Each row is followed by its class.
[ 33  -6   6 -23  30  14  20  34 -18 -60 -16  42 -13 -19 -49  50   1  -8
  25 -18  -3  -6 -32  27  39   2  23  11  -5  76 -22 -28  23  -2 -12 -37
   0] => (95)
[ -4   5 -12 -28 -30 -42  -4  33 -25   9   2  14  31  10  16  -2 -26 -71
 -60 -24  13  19   0  50  20  21 -36 -31  48 -26   4 -23 -52   5  14 -13
 -37] => (75)
[ 45  18  33  13  49 -56  12  -5   6  15 -18  16  37  15 -17  26  11 -30
  10 -24  26 -12 -25  24  48  35  22  19  -6  22 -36 -10  -8  -1   7 -44
  -3] => (172)
[ 85 -17   4  27  48 -34  28   0 -24 -12 -20 -21  38   3 -24  54  48   0
  23  14  22  -5 -31  30  -4  21  19  -4  22  22  -2 -25 -10 -23  44   7
 -33] => (126)
[  30    6   18   28  -20    6   25  -24   21    8    6   29   16   -4
   21  -25  -24   49   13  -49   40   22   -7  -24  -42  -49   14   35
  -43  -28  -39  -42  -23  -36   -1 -101   51] => (75)
[ 30  34 -13  45 -27 -45  32  16  -1  17   9 -49  -1   2   8 -26  -5  -2
 -49  24  26  46   6  23 -15  30 -24  -3   5  -4 -26 -47 -27  12  24  -6
 -15] => (127)
[-17  -4 -31   2 -28   0   8  29  13  56 -12  -2   0  -5  10 -18  23  37
 -33   9  50  28  -5 -31 -56   9   2  -3  32  21 -11   8 -11   0  31   9
 -16] => (126)
[-28  -8 -12   1  39 -23  55  19  -6 -22 -49  16  29   8 -40  51 -36 -28
 -22 -26  26 -33  14  10  -1 -27  16   6 -42  81 -33  -9  -9   2 -20 -21
  25] => (172)
[ 14 -11  -7  42  21 -22  51  18  10  17  35   9  28   9   2  18  18  15
  25 -16   0 -14 -55   0  12  -3  32   4  12  30 -34  -2   9 -22  22  24
  45] => (62)
[ 10   5  28 -27  -2 -22   7 -11   2  31   7  23 -11   9  -6  35 -53 -23
  50 -14  24  -5 -57  41 -14  -2  13 -10  46  18  16 -20  26 -13  14 -26
  32] => (57)
[-10  14  14 -15   8 -16  53  11 -29  25 -15 -20 -28   7   2 -28  25 -11
  59   3   5  20 -24  -9 -25  24   5   2  27  -6 -11 -45   2  -4 -24  66
  43] => (57)
[ 37  30  -3  -1  17 -49  25 -72  18  46  27  -2 -23  27  -6  10 -52 -39
  61  17 -27 -31 -56  26  15 -22  33  21   5  74   9  17  47 -10  14 -23
  36] => (75)
[-35  13  13  12 -25  25  43  23 -59 -23   6 -11 -32 -19  35 -48 -57   1
 -51  27  24   0  -1  32 -31  40  -8   5   3 -56   3   5  55 -19 -44   7
 -29] => (62)
[ 30 -14  21  -3  39 -15  46  -8 -31  15   1  39 -33  49  16   9 -38 -18
  10 -15  32  -1 -32  -6 -24  58 -16 -12  19   1   0  -9 -12  26  -6 -15
  18] => (95)
[-32   0 -32  20  55  -7  52  61 -45  34  27   0 -20  40   9 -70   6 -35
 -21 -19  40  27 -35   4 -22  59 -11 -21  29 -37 -14 -19 -11  -7  10  20
  23] => (57)
[ -17  -38  -15  -16   37   26   74    9   -6    8  -43   14  -16  -28
  -20   38   46   62   19  -47   33   15  -10  -43  -18  -38   27   20
 -107   43  -33  -10    2    4  -19  -43   41] => (172)
[ 21  -6 -21  -2  53  38  39  30  12 -27 -45  60 -22  21 -12 -22 -72  49
  23 -33  43  33  -7 -41 -64 -32   4   6 -42  21  -5 -54 -29 -14 -19 -60
  78] => (57)
[-14 -22   6  -4   6 -18  10 -48  20   4   5  47  23  26 -30   7 -54 -46
 -16 -22 -49  18  27 -11  -6  11 -27   2 -19  51 -17 -13 -72  18  24 -71
  72] => (75)
[  1  14  33  -8   9 -25  19  16  -6 -22  -6  21  -4   1  -4   2 -25   3
  32 -12  20 -25 -29  44 -14   1  23  -8  32  27  -3  -7  19 -18 -20  15
 -15] => (62)
[  0  -1 -11   3 -37   9  32  -7 -50 -12 -27 -48 -43 -21   3  50  28 -49
  -9  13   2   9 -12  49  14   1 -13  11 -15 -16  -3 -37  10  13  11 -19
  -5] => (171)
[ 29   2  24 -35  31 -51  18  -7   8 -14 -20  38  17  29 -16  43 -33 -19
  34  -1  31 -13 -26 -13  20  13 -10  21  35  35  12 -28 -37   0 -16 -21
  42] => (171)
[ -7  24   6 -19  -3 -40   5 -35  -6 -28 -47  60  19  11 -21  58 -15 -16
 -14 -54  13 -18  -8   5  12   6  -5  -2 -17  27 -12  29 -14  28 -18 -35
 -23] => (127)
[ -7 -21 -28  49  -4 -34  46  -3 -30  46  26 -46  15  48  25 -53  55 -64
 -12  -5  55  12  -1  14 -44   6 -10  11  29 -55 -13 -21 -22 -10  35   1
  13] => (171)
[ 20 -23  -3  23 -23 -20  43   9 -53 -23   2  14  26   6   5 -23  -6 -26
 -44  12  -2  25  10  20 -10  53   3  29  13  -2  19 -29  -6 -36  15 -91
   3] => (95)
[  4 -21 -47  -1  -5   7  13  60  -5 -10  16  11   6 -44  12  -8  22  73
 -40  30  26  22 -21 -25 -20 -13  -5   7   7  10 -25  -2   8 -23  11  -1
  13] => (171)
[ 58  13 -22  12   9   9  20 -19 -15   7 -19  14  20  27  20 -52 -45 -34
 -40  10  18  39  20 -18 -28  82  14  -2 -34  -9 -32  16  15   1 -16 -62
  21] => (172)
[ -6  18  17  73   2   5  34 -14 -12  15   6 -78  20  18  26  16 -12 -63
  -2  -7  28 -36  23  44  -2 -31   2   3  -7 -43  -1 -27   4 -18 -10  18
 -13] => (127)
[ 30  39 -29   3 -39 -17  34  42 -39 -47  35 -36 -39   1  22 -16 -40 -75
   2  51 -28  -7  -9  41 -11   4   9  -9  28  -5 -34   1  68  -4 -32  37
  -3] => (95)
[-26  -6 -12  18 -11  44  27  14   4 -22  -9  40 -41 -23   8  29  37  16
  -8  -5  39  28  -8 -20 -28  23  37 -10 -40  -9 -29 -37 -27 -13  14  53
  19] => (62)
[   0   37   36   -9   36  -13   -5  -18  -22  -20   28    3  -32  -30
   10   -5  -33  -71    3   10   16  -10  -14   58    6   11  -11   47
   29 -103    1  -64    7  -22  -12  -36   31] => (172)
[-10  -8  36 -46 -30 -42 -12 -11  -4   9  -6 -18  -2 -48 -52  92  24 -82
  12  12   1  14 -10  77  40   3  12  41  15  55  -3 -40  -4 -33  32 -64
 -11] => (75)
[ 29 -33  -4  25  -5   5  44 -17  10 -18  29  39  -7 -27  -4  54  -3  26
  11  25  24  27 -18 -18 -18  21  30  29 -25  16 -47 -41 -17 -17  36  -8
  55] => (62)
[ 66 -52   9  20  77  29   9 -18 -31  22 -24  18 -25 -12 -12  50 -17 -17
   6   3 -12 -18 -17  71 -16  34  10   7  10  72  -7  -8  31   3  35 -69
 -18] => (95)
[ 44   0 -17  26  21  20  37  25  -2  -5 -18  28 -28  17 -14 -16 -19  56
  25 -19   6  39 -39 -16 -35  16  25  -4 -37  42 -28 -23  32 -28  -2 -68
  40] => (57)
[ 21 -20 -11  -4  16 -20  82  -3   0 -17  -8  23  31 -13  19  48  30  36
  18 -22  24   6   3 -60 -24  -2  31  16 -51   2 -16 -22 -43 -31 -16 -10
  35] => (126)
[ 25   6 -30  15   1 -43  55  24  -9  -9 -11  -5 -21  10  27 -21  -9 -17
  19  12  13  -3  14  11 -71 -33  24   7  -1  31 -17 -31 -25  -7   6  -1
  25] => (95)
[  9  16  -2   6 -18  24  43  14 -26  11 -16 -21  20 -34  14  22   7 -20
 -48 -27  20  26 -18  10  15   8   9  15 -53 -27 -28 -18  15 -36 -17 -35
  17] => (75)
[ 19   3 -15  33  -1  20   2 -25 -17 -14  20 -14 -30  17  -5 -21   5 -91
 -22 -17  -4  31  -5  59   4  30 -14   6  -6 -64  -7 -28   6   6  19 -31
  -9] => (62)
[ 29  21  -1   8 -11 -33  40  30 -19 -11 -33 -23 -51   1  25  47 -20 -21
   6  55  11  15 -11  34 -27  -5 -17  29  21 -29  20 -61  29 -29 -15  49
 -26] => (127)
[ -3  31  -4  23 -20 -21  17 -13 -51  -5 -37 -25  -7   5 -14  26  19 -32
 -23 -17   7 -25 -47  45  21  -1 -14   5   5  -2 -21  19  32  26  14 -23
  -5] => (171)
[-44   3 -14   5  30  -1  73  53   4 -10  14  33 -14 -19  -3  -2  37  48
  28 -12  21  18 -14 -54 -26 -14  21  36 -18  18 -51 -46 -29 -20  -8  29
  80] => (127)
[-21 -17 -46 -17 -71  21  29 -18   8   9  36  52  23   1   8  -9   2  56
   5 -46  29  14 -38 -64 -32 -60  12 -13   9   3 -10  -6  14 -23 -11  17
  41] => (75)
[-15  40  -9  19  -2  -1  32   8 -27 -31 -20 -16 -27 -34  19  42   6 -42
 -31   7  13   4 -11  41 -15 -30 -10  23 -30 -83   4 -38   7 -15   2  26
   3] => (127)
[ 23   8   3  16   9   3  84   3 -18  -4  -1  38  -3  -6   8   0 -28  39
   3 -25 -11  19 -32  -4 -21  28  20  24 -42  31 -51  -6  48 -14 -20 -62
  44] => (127)
[-27  56  33  18  38 -20  26  18 -15 -46   8 -12 -26  -1   1  -1 -22 -15
  22 -11  -5 -29 -10  27  -3  -2  -5   4  19 -25   8 -48 -18 -25 -39  12
  27] => (127)
[-14   5   5 -14  12 -20  37   6 -33 -37  15   6 -60  -8  -7  -8 -14 -57
 -33  18  18  30   1  53 -25  41 -26  16  -8 -33  -8 -56  -7  -8  -3 -44
   5] => (171)
[  19   25   16   30   18    4   18  -38  -50  -68   -1  -57  -39   -1
  -25   50    7 -114  -16   33  -38    5   -5   65   12   41  -16   13
  -44  -57   13  -31    9  -22    6  -46   38] => (171)
[ 30   3  12  26   3 -16  15 -32 -27 -57  24  51  26  13 -17  35 -29 -22
  -9 -20  30 -21 -38  31  35  18  15   1 -18  -3 -35   6  -3   6  34 -93
  13] => (171)
[-12 -17  39  28  -6  31  12 -47   2  18 -22  20 -18 -28   0  62  16  61
  20  -2 -13   1 -18  -6 -24  -6   4  19 -23   5  11 -17   8 -11  24 -22
  25] => (127)
[-37  38  24  -4 -16 -47  65 -17 -16  -4  13  10   2  27  15 -14 -56 -34
  14 -29  -9 -12  -2  -8 -20   5 -28   6  21 -19 -25 -22 -31  33 -32   8
  66] => (127)
[  14   -6  -41   28  -20   10    9   11  -34   -4  -15  -22   22    6
   29  -42    3 -104 -102   -4   42   43   46   57  -51   47  -11   -7
  -25  -64  -22   -2   -7  -19   17  -71  -30] => (171)
[  3  38  31   2   6 -25   5 -16 -15  35 -64  -5   2  -5  -3 -16  12 -49
 -24  -5   7  12 -14  55 -33  17 -12  31  22 -33  16 -14  -7   5  42 -34
 -10] => (126)
[-34  -2   9  20   3  16   1  -6 -23  16  -6 -27  -4  -1 -24  39  40  -7
  34 -13   3 -22 -17 -15  20  14   4 -26  28  22 -32  -4  -6  16  -7  73
  16] => (57)
[ 45  17 -30 -15 -37 -15 -15  26 -43  24 -18   0  37  -4   5  31 -14 -29
  -9  25  31  16 -52  15  23  54  -2 -30  97   0 -14  -9   3  18  32  60
   2] => (57)
[-11 -36  36  -8  10  31 -13  31  14 -37  20  56 -41 -20 -27  56 -16  55
  46  -8  -9  31 -22 -14 -56   8  -1 -26   4   9 -30 -45 -21 -30  12 -34
  68] => (57)
[ 45 -35  -7  15  -3  -4  36 -10  29  42  38  15  11   8  19 -24 -14  97
  54 -48  48   9 -26 -58 -20 -18  10  36  23  32 -39 -22 -11  -7 -27 -72
  43] => (62)
[-28  16  12  42 -30  14  23  27 -24   2 -54 -44 -15   0   9  14   2 -26
   2  25 -24  -7  29  37 -16 -14  -2   5   4  20 -14 -23   7   5   4  34
 -14] => (127)
[ 47  46   8  11 -17 -73  25 -13 -23 -18   5  35  49  16  -2   7 -12 -31
   5 -13 -24 -10 -54  31  53  26  34  11   3  27 -23  14  10 -27  21 -57
   6] => (75)
[-27 -10 -25   1  43  -2  53  12  12  -6  22  14 -46   7 -12  42 -16   0
   9  -4  22  -3 -40 -22 -27  -3  10  16 -15  20  13 -20   7 -35 -21  24
  61] => (62)
[ 31   6 -27   4 -14 -35  29 -24 -22   2  -8  -2 -17   9  14 -42  22 -70
 -23 -10  17  34  -2  55  -4  -1 -14  45  -6 -50   1 -46   2  -4  18 -75
 -18] => (171)
[  1   1   4   4   5 -36  27  -1 -18  -6  20 -29  12 -18  -3  20   7 -49
 -32   5   1   9  18  27  12  50  -9  -2  17 -12 -15 -59 -31 -19 -16  -9
  12] => (172)
[ 25  -8  15  -4  29  -5  11 -25   3  28 -67  22   3  -8 -13  13  44  43
  22 -12  17   2 -14  -2  26  36  27  -6 -13  79   0   5 -27  34  11  33
 -34] => (62)
[-12  34  14  29  19 -20  -2  37 -29 -76   5  18  12 -11 -32  30   6 -38
 -15 -13  -8 -41  -7  32  57  23  30  15  15  40 -18 -13 -17 -29  -6 -54
  -2] => (95)
[ 28  25 -50 -23 -17 -28  38 -11  -6  11  38   5  32  -1   0 -50 -64 -42
 -37   6   8  26  -7  -5 -33  29  20  19  -2  44 -37  23  40 -37 -27 -68
  49] => (75)
[-14   6 -24 -26 -36  36   7 -16  17  -7  -6  66 -23 -24  21  -5  13  39
 -21 -13  23  32 -32 -39 -64 -14   5  -7 -22 -33  -8   2  26 -14  -7  16
  46] => (171)
[ -7  47  -2  24   0 -58  37  28 -27 -17  34 -17  11  -5  14 -21  16 -64
 -46  13  36  11 -22  45 -37  21  21  -5  -1 -56 -24 -22   0 -69  10  22
   2] => (75)
[ 17 -12  21  28   9   8  33   5 -42  22 -27  33  19   1  15  37 -19   9
  -1 -49  45 -29 -32  70  15   7  23  -1   6  26 -33   7  36  13  25 -68
 -62] => (127)
[  4 -17  -3 -16  32   0  60   6 -32 -20  20  21 -38   3  -8 -14   1 -28
   2  -7   3  23  -7  24  -1  30 -17   3  -7 -19 -19 -41 -15  26  11 -17
 -19] => (126)
[ 56   1  17  19  35 -44  33 -46 -18 -10  -1 -17   6   6 -22  19   2  31
  50  31  32 -28 -24  -8 -26  -5  14  31  19  21  -8  -3  11  -4  12 -10
  -9] => (126)
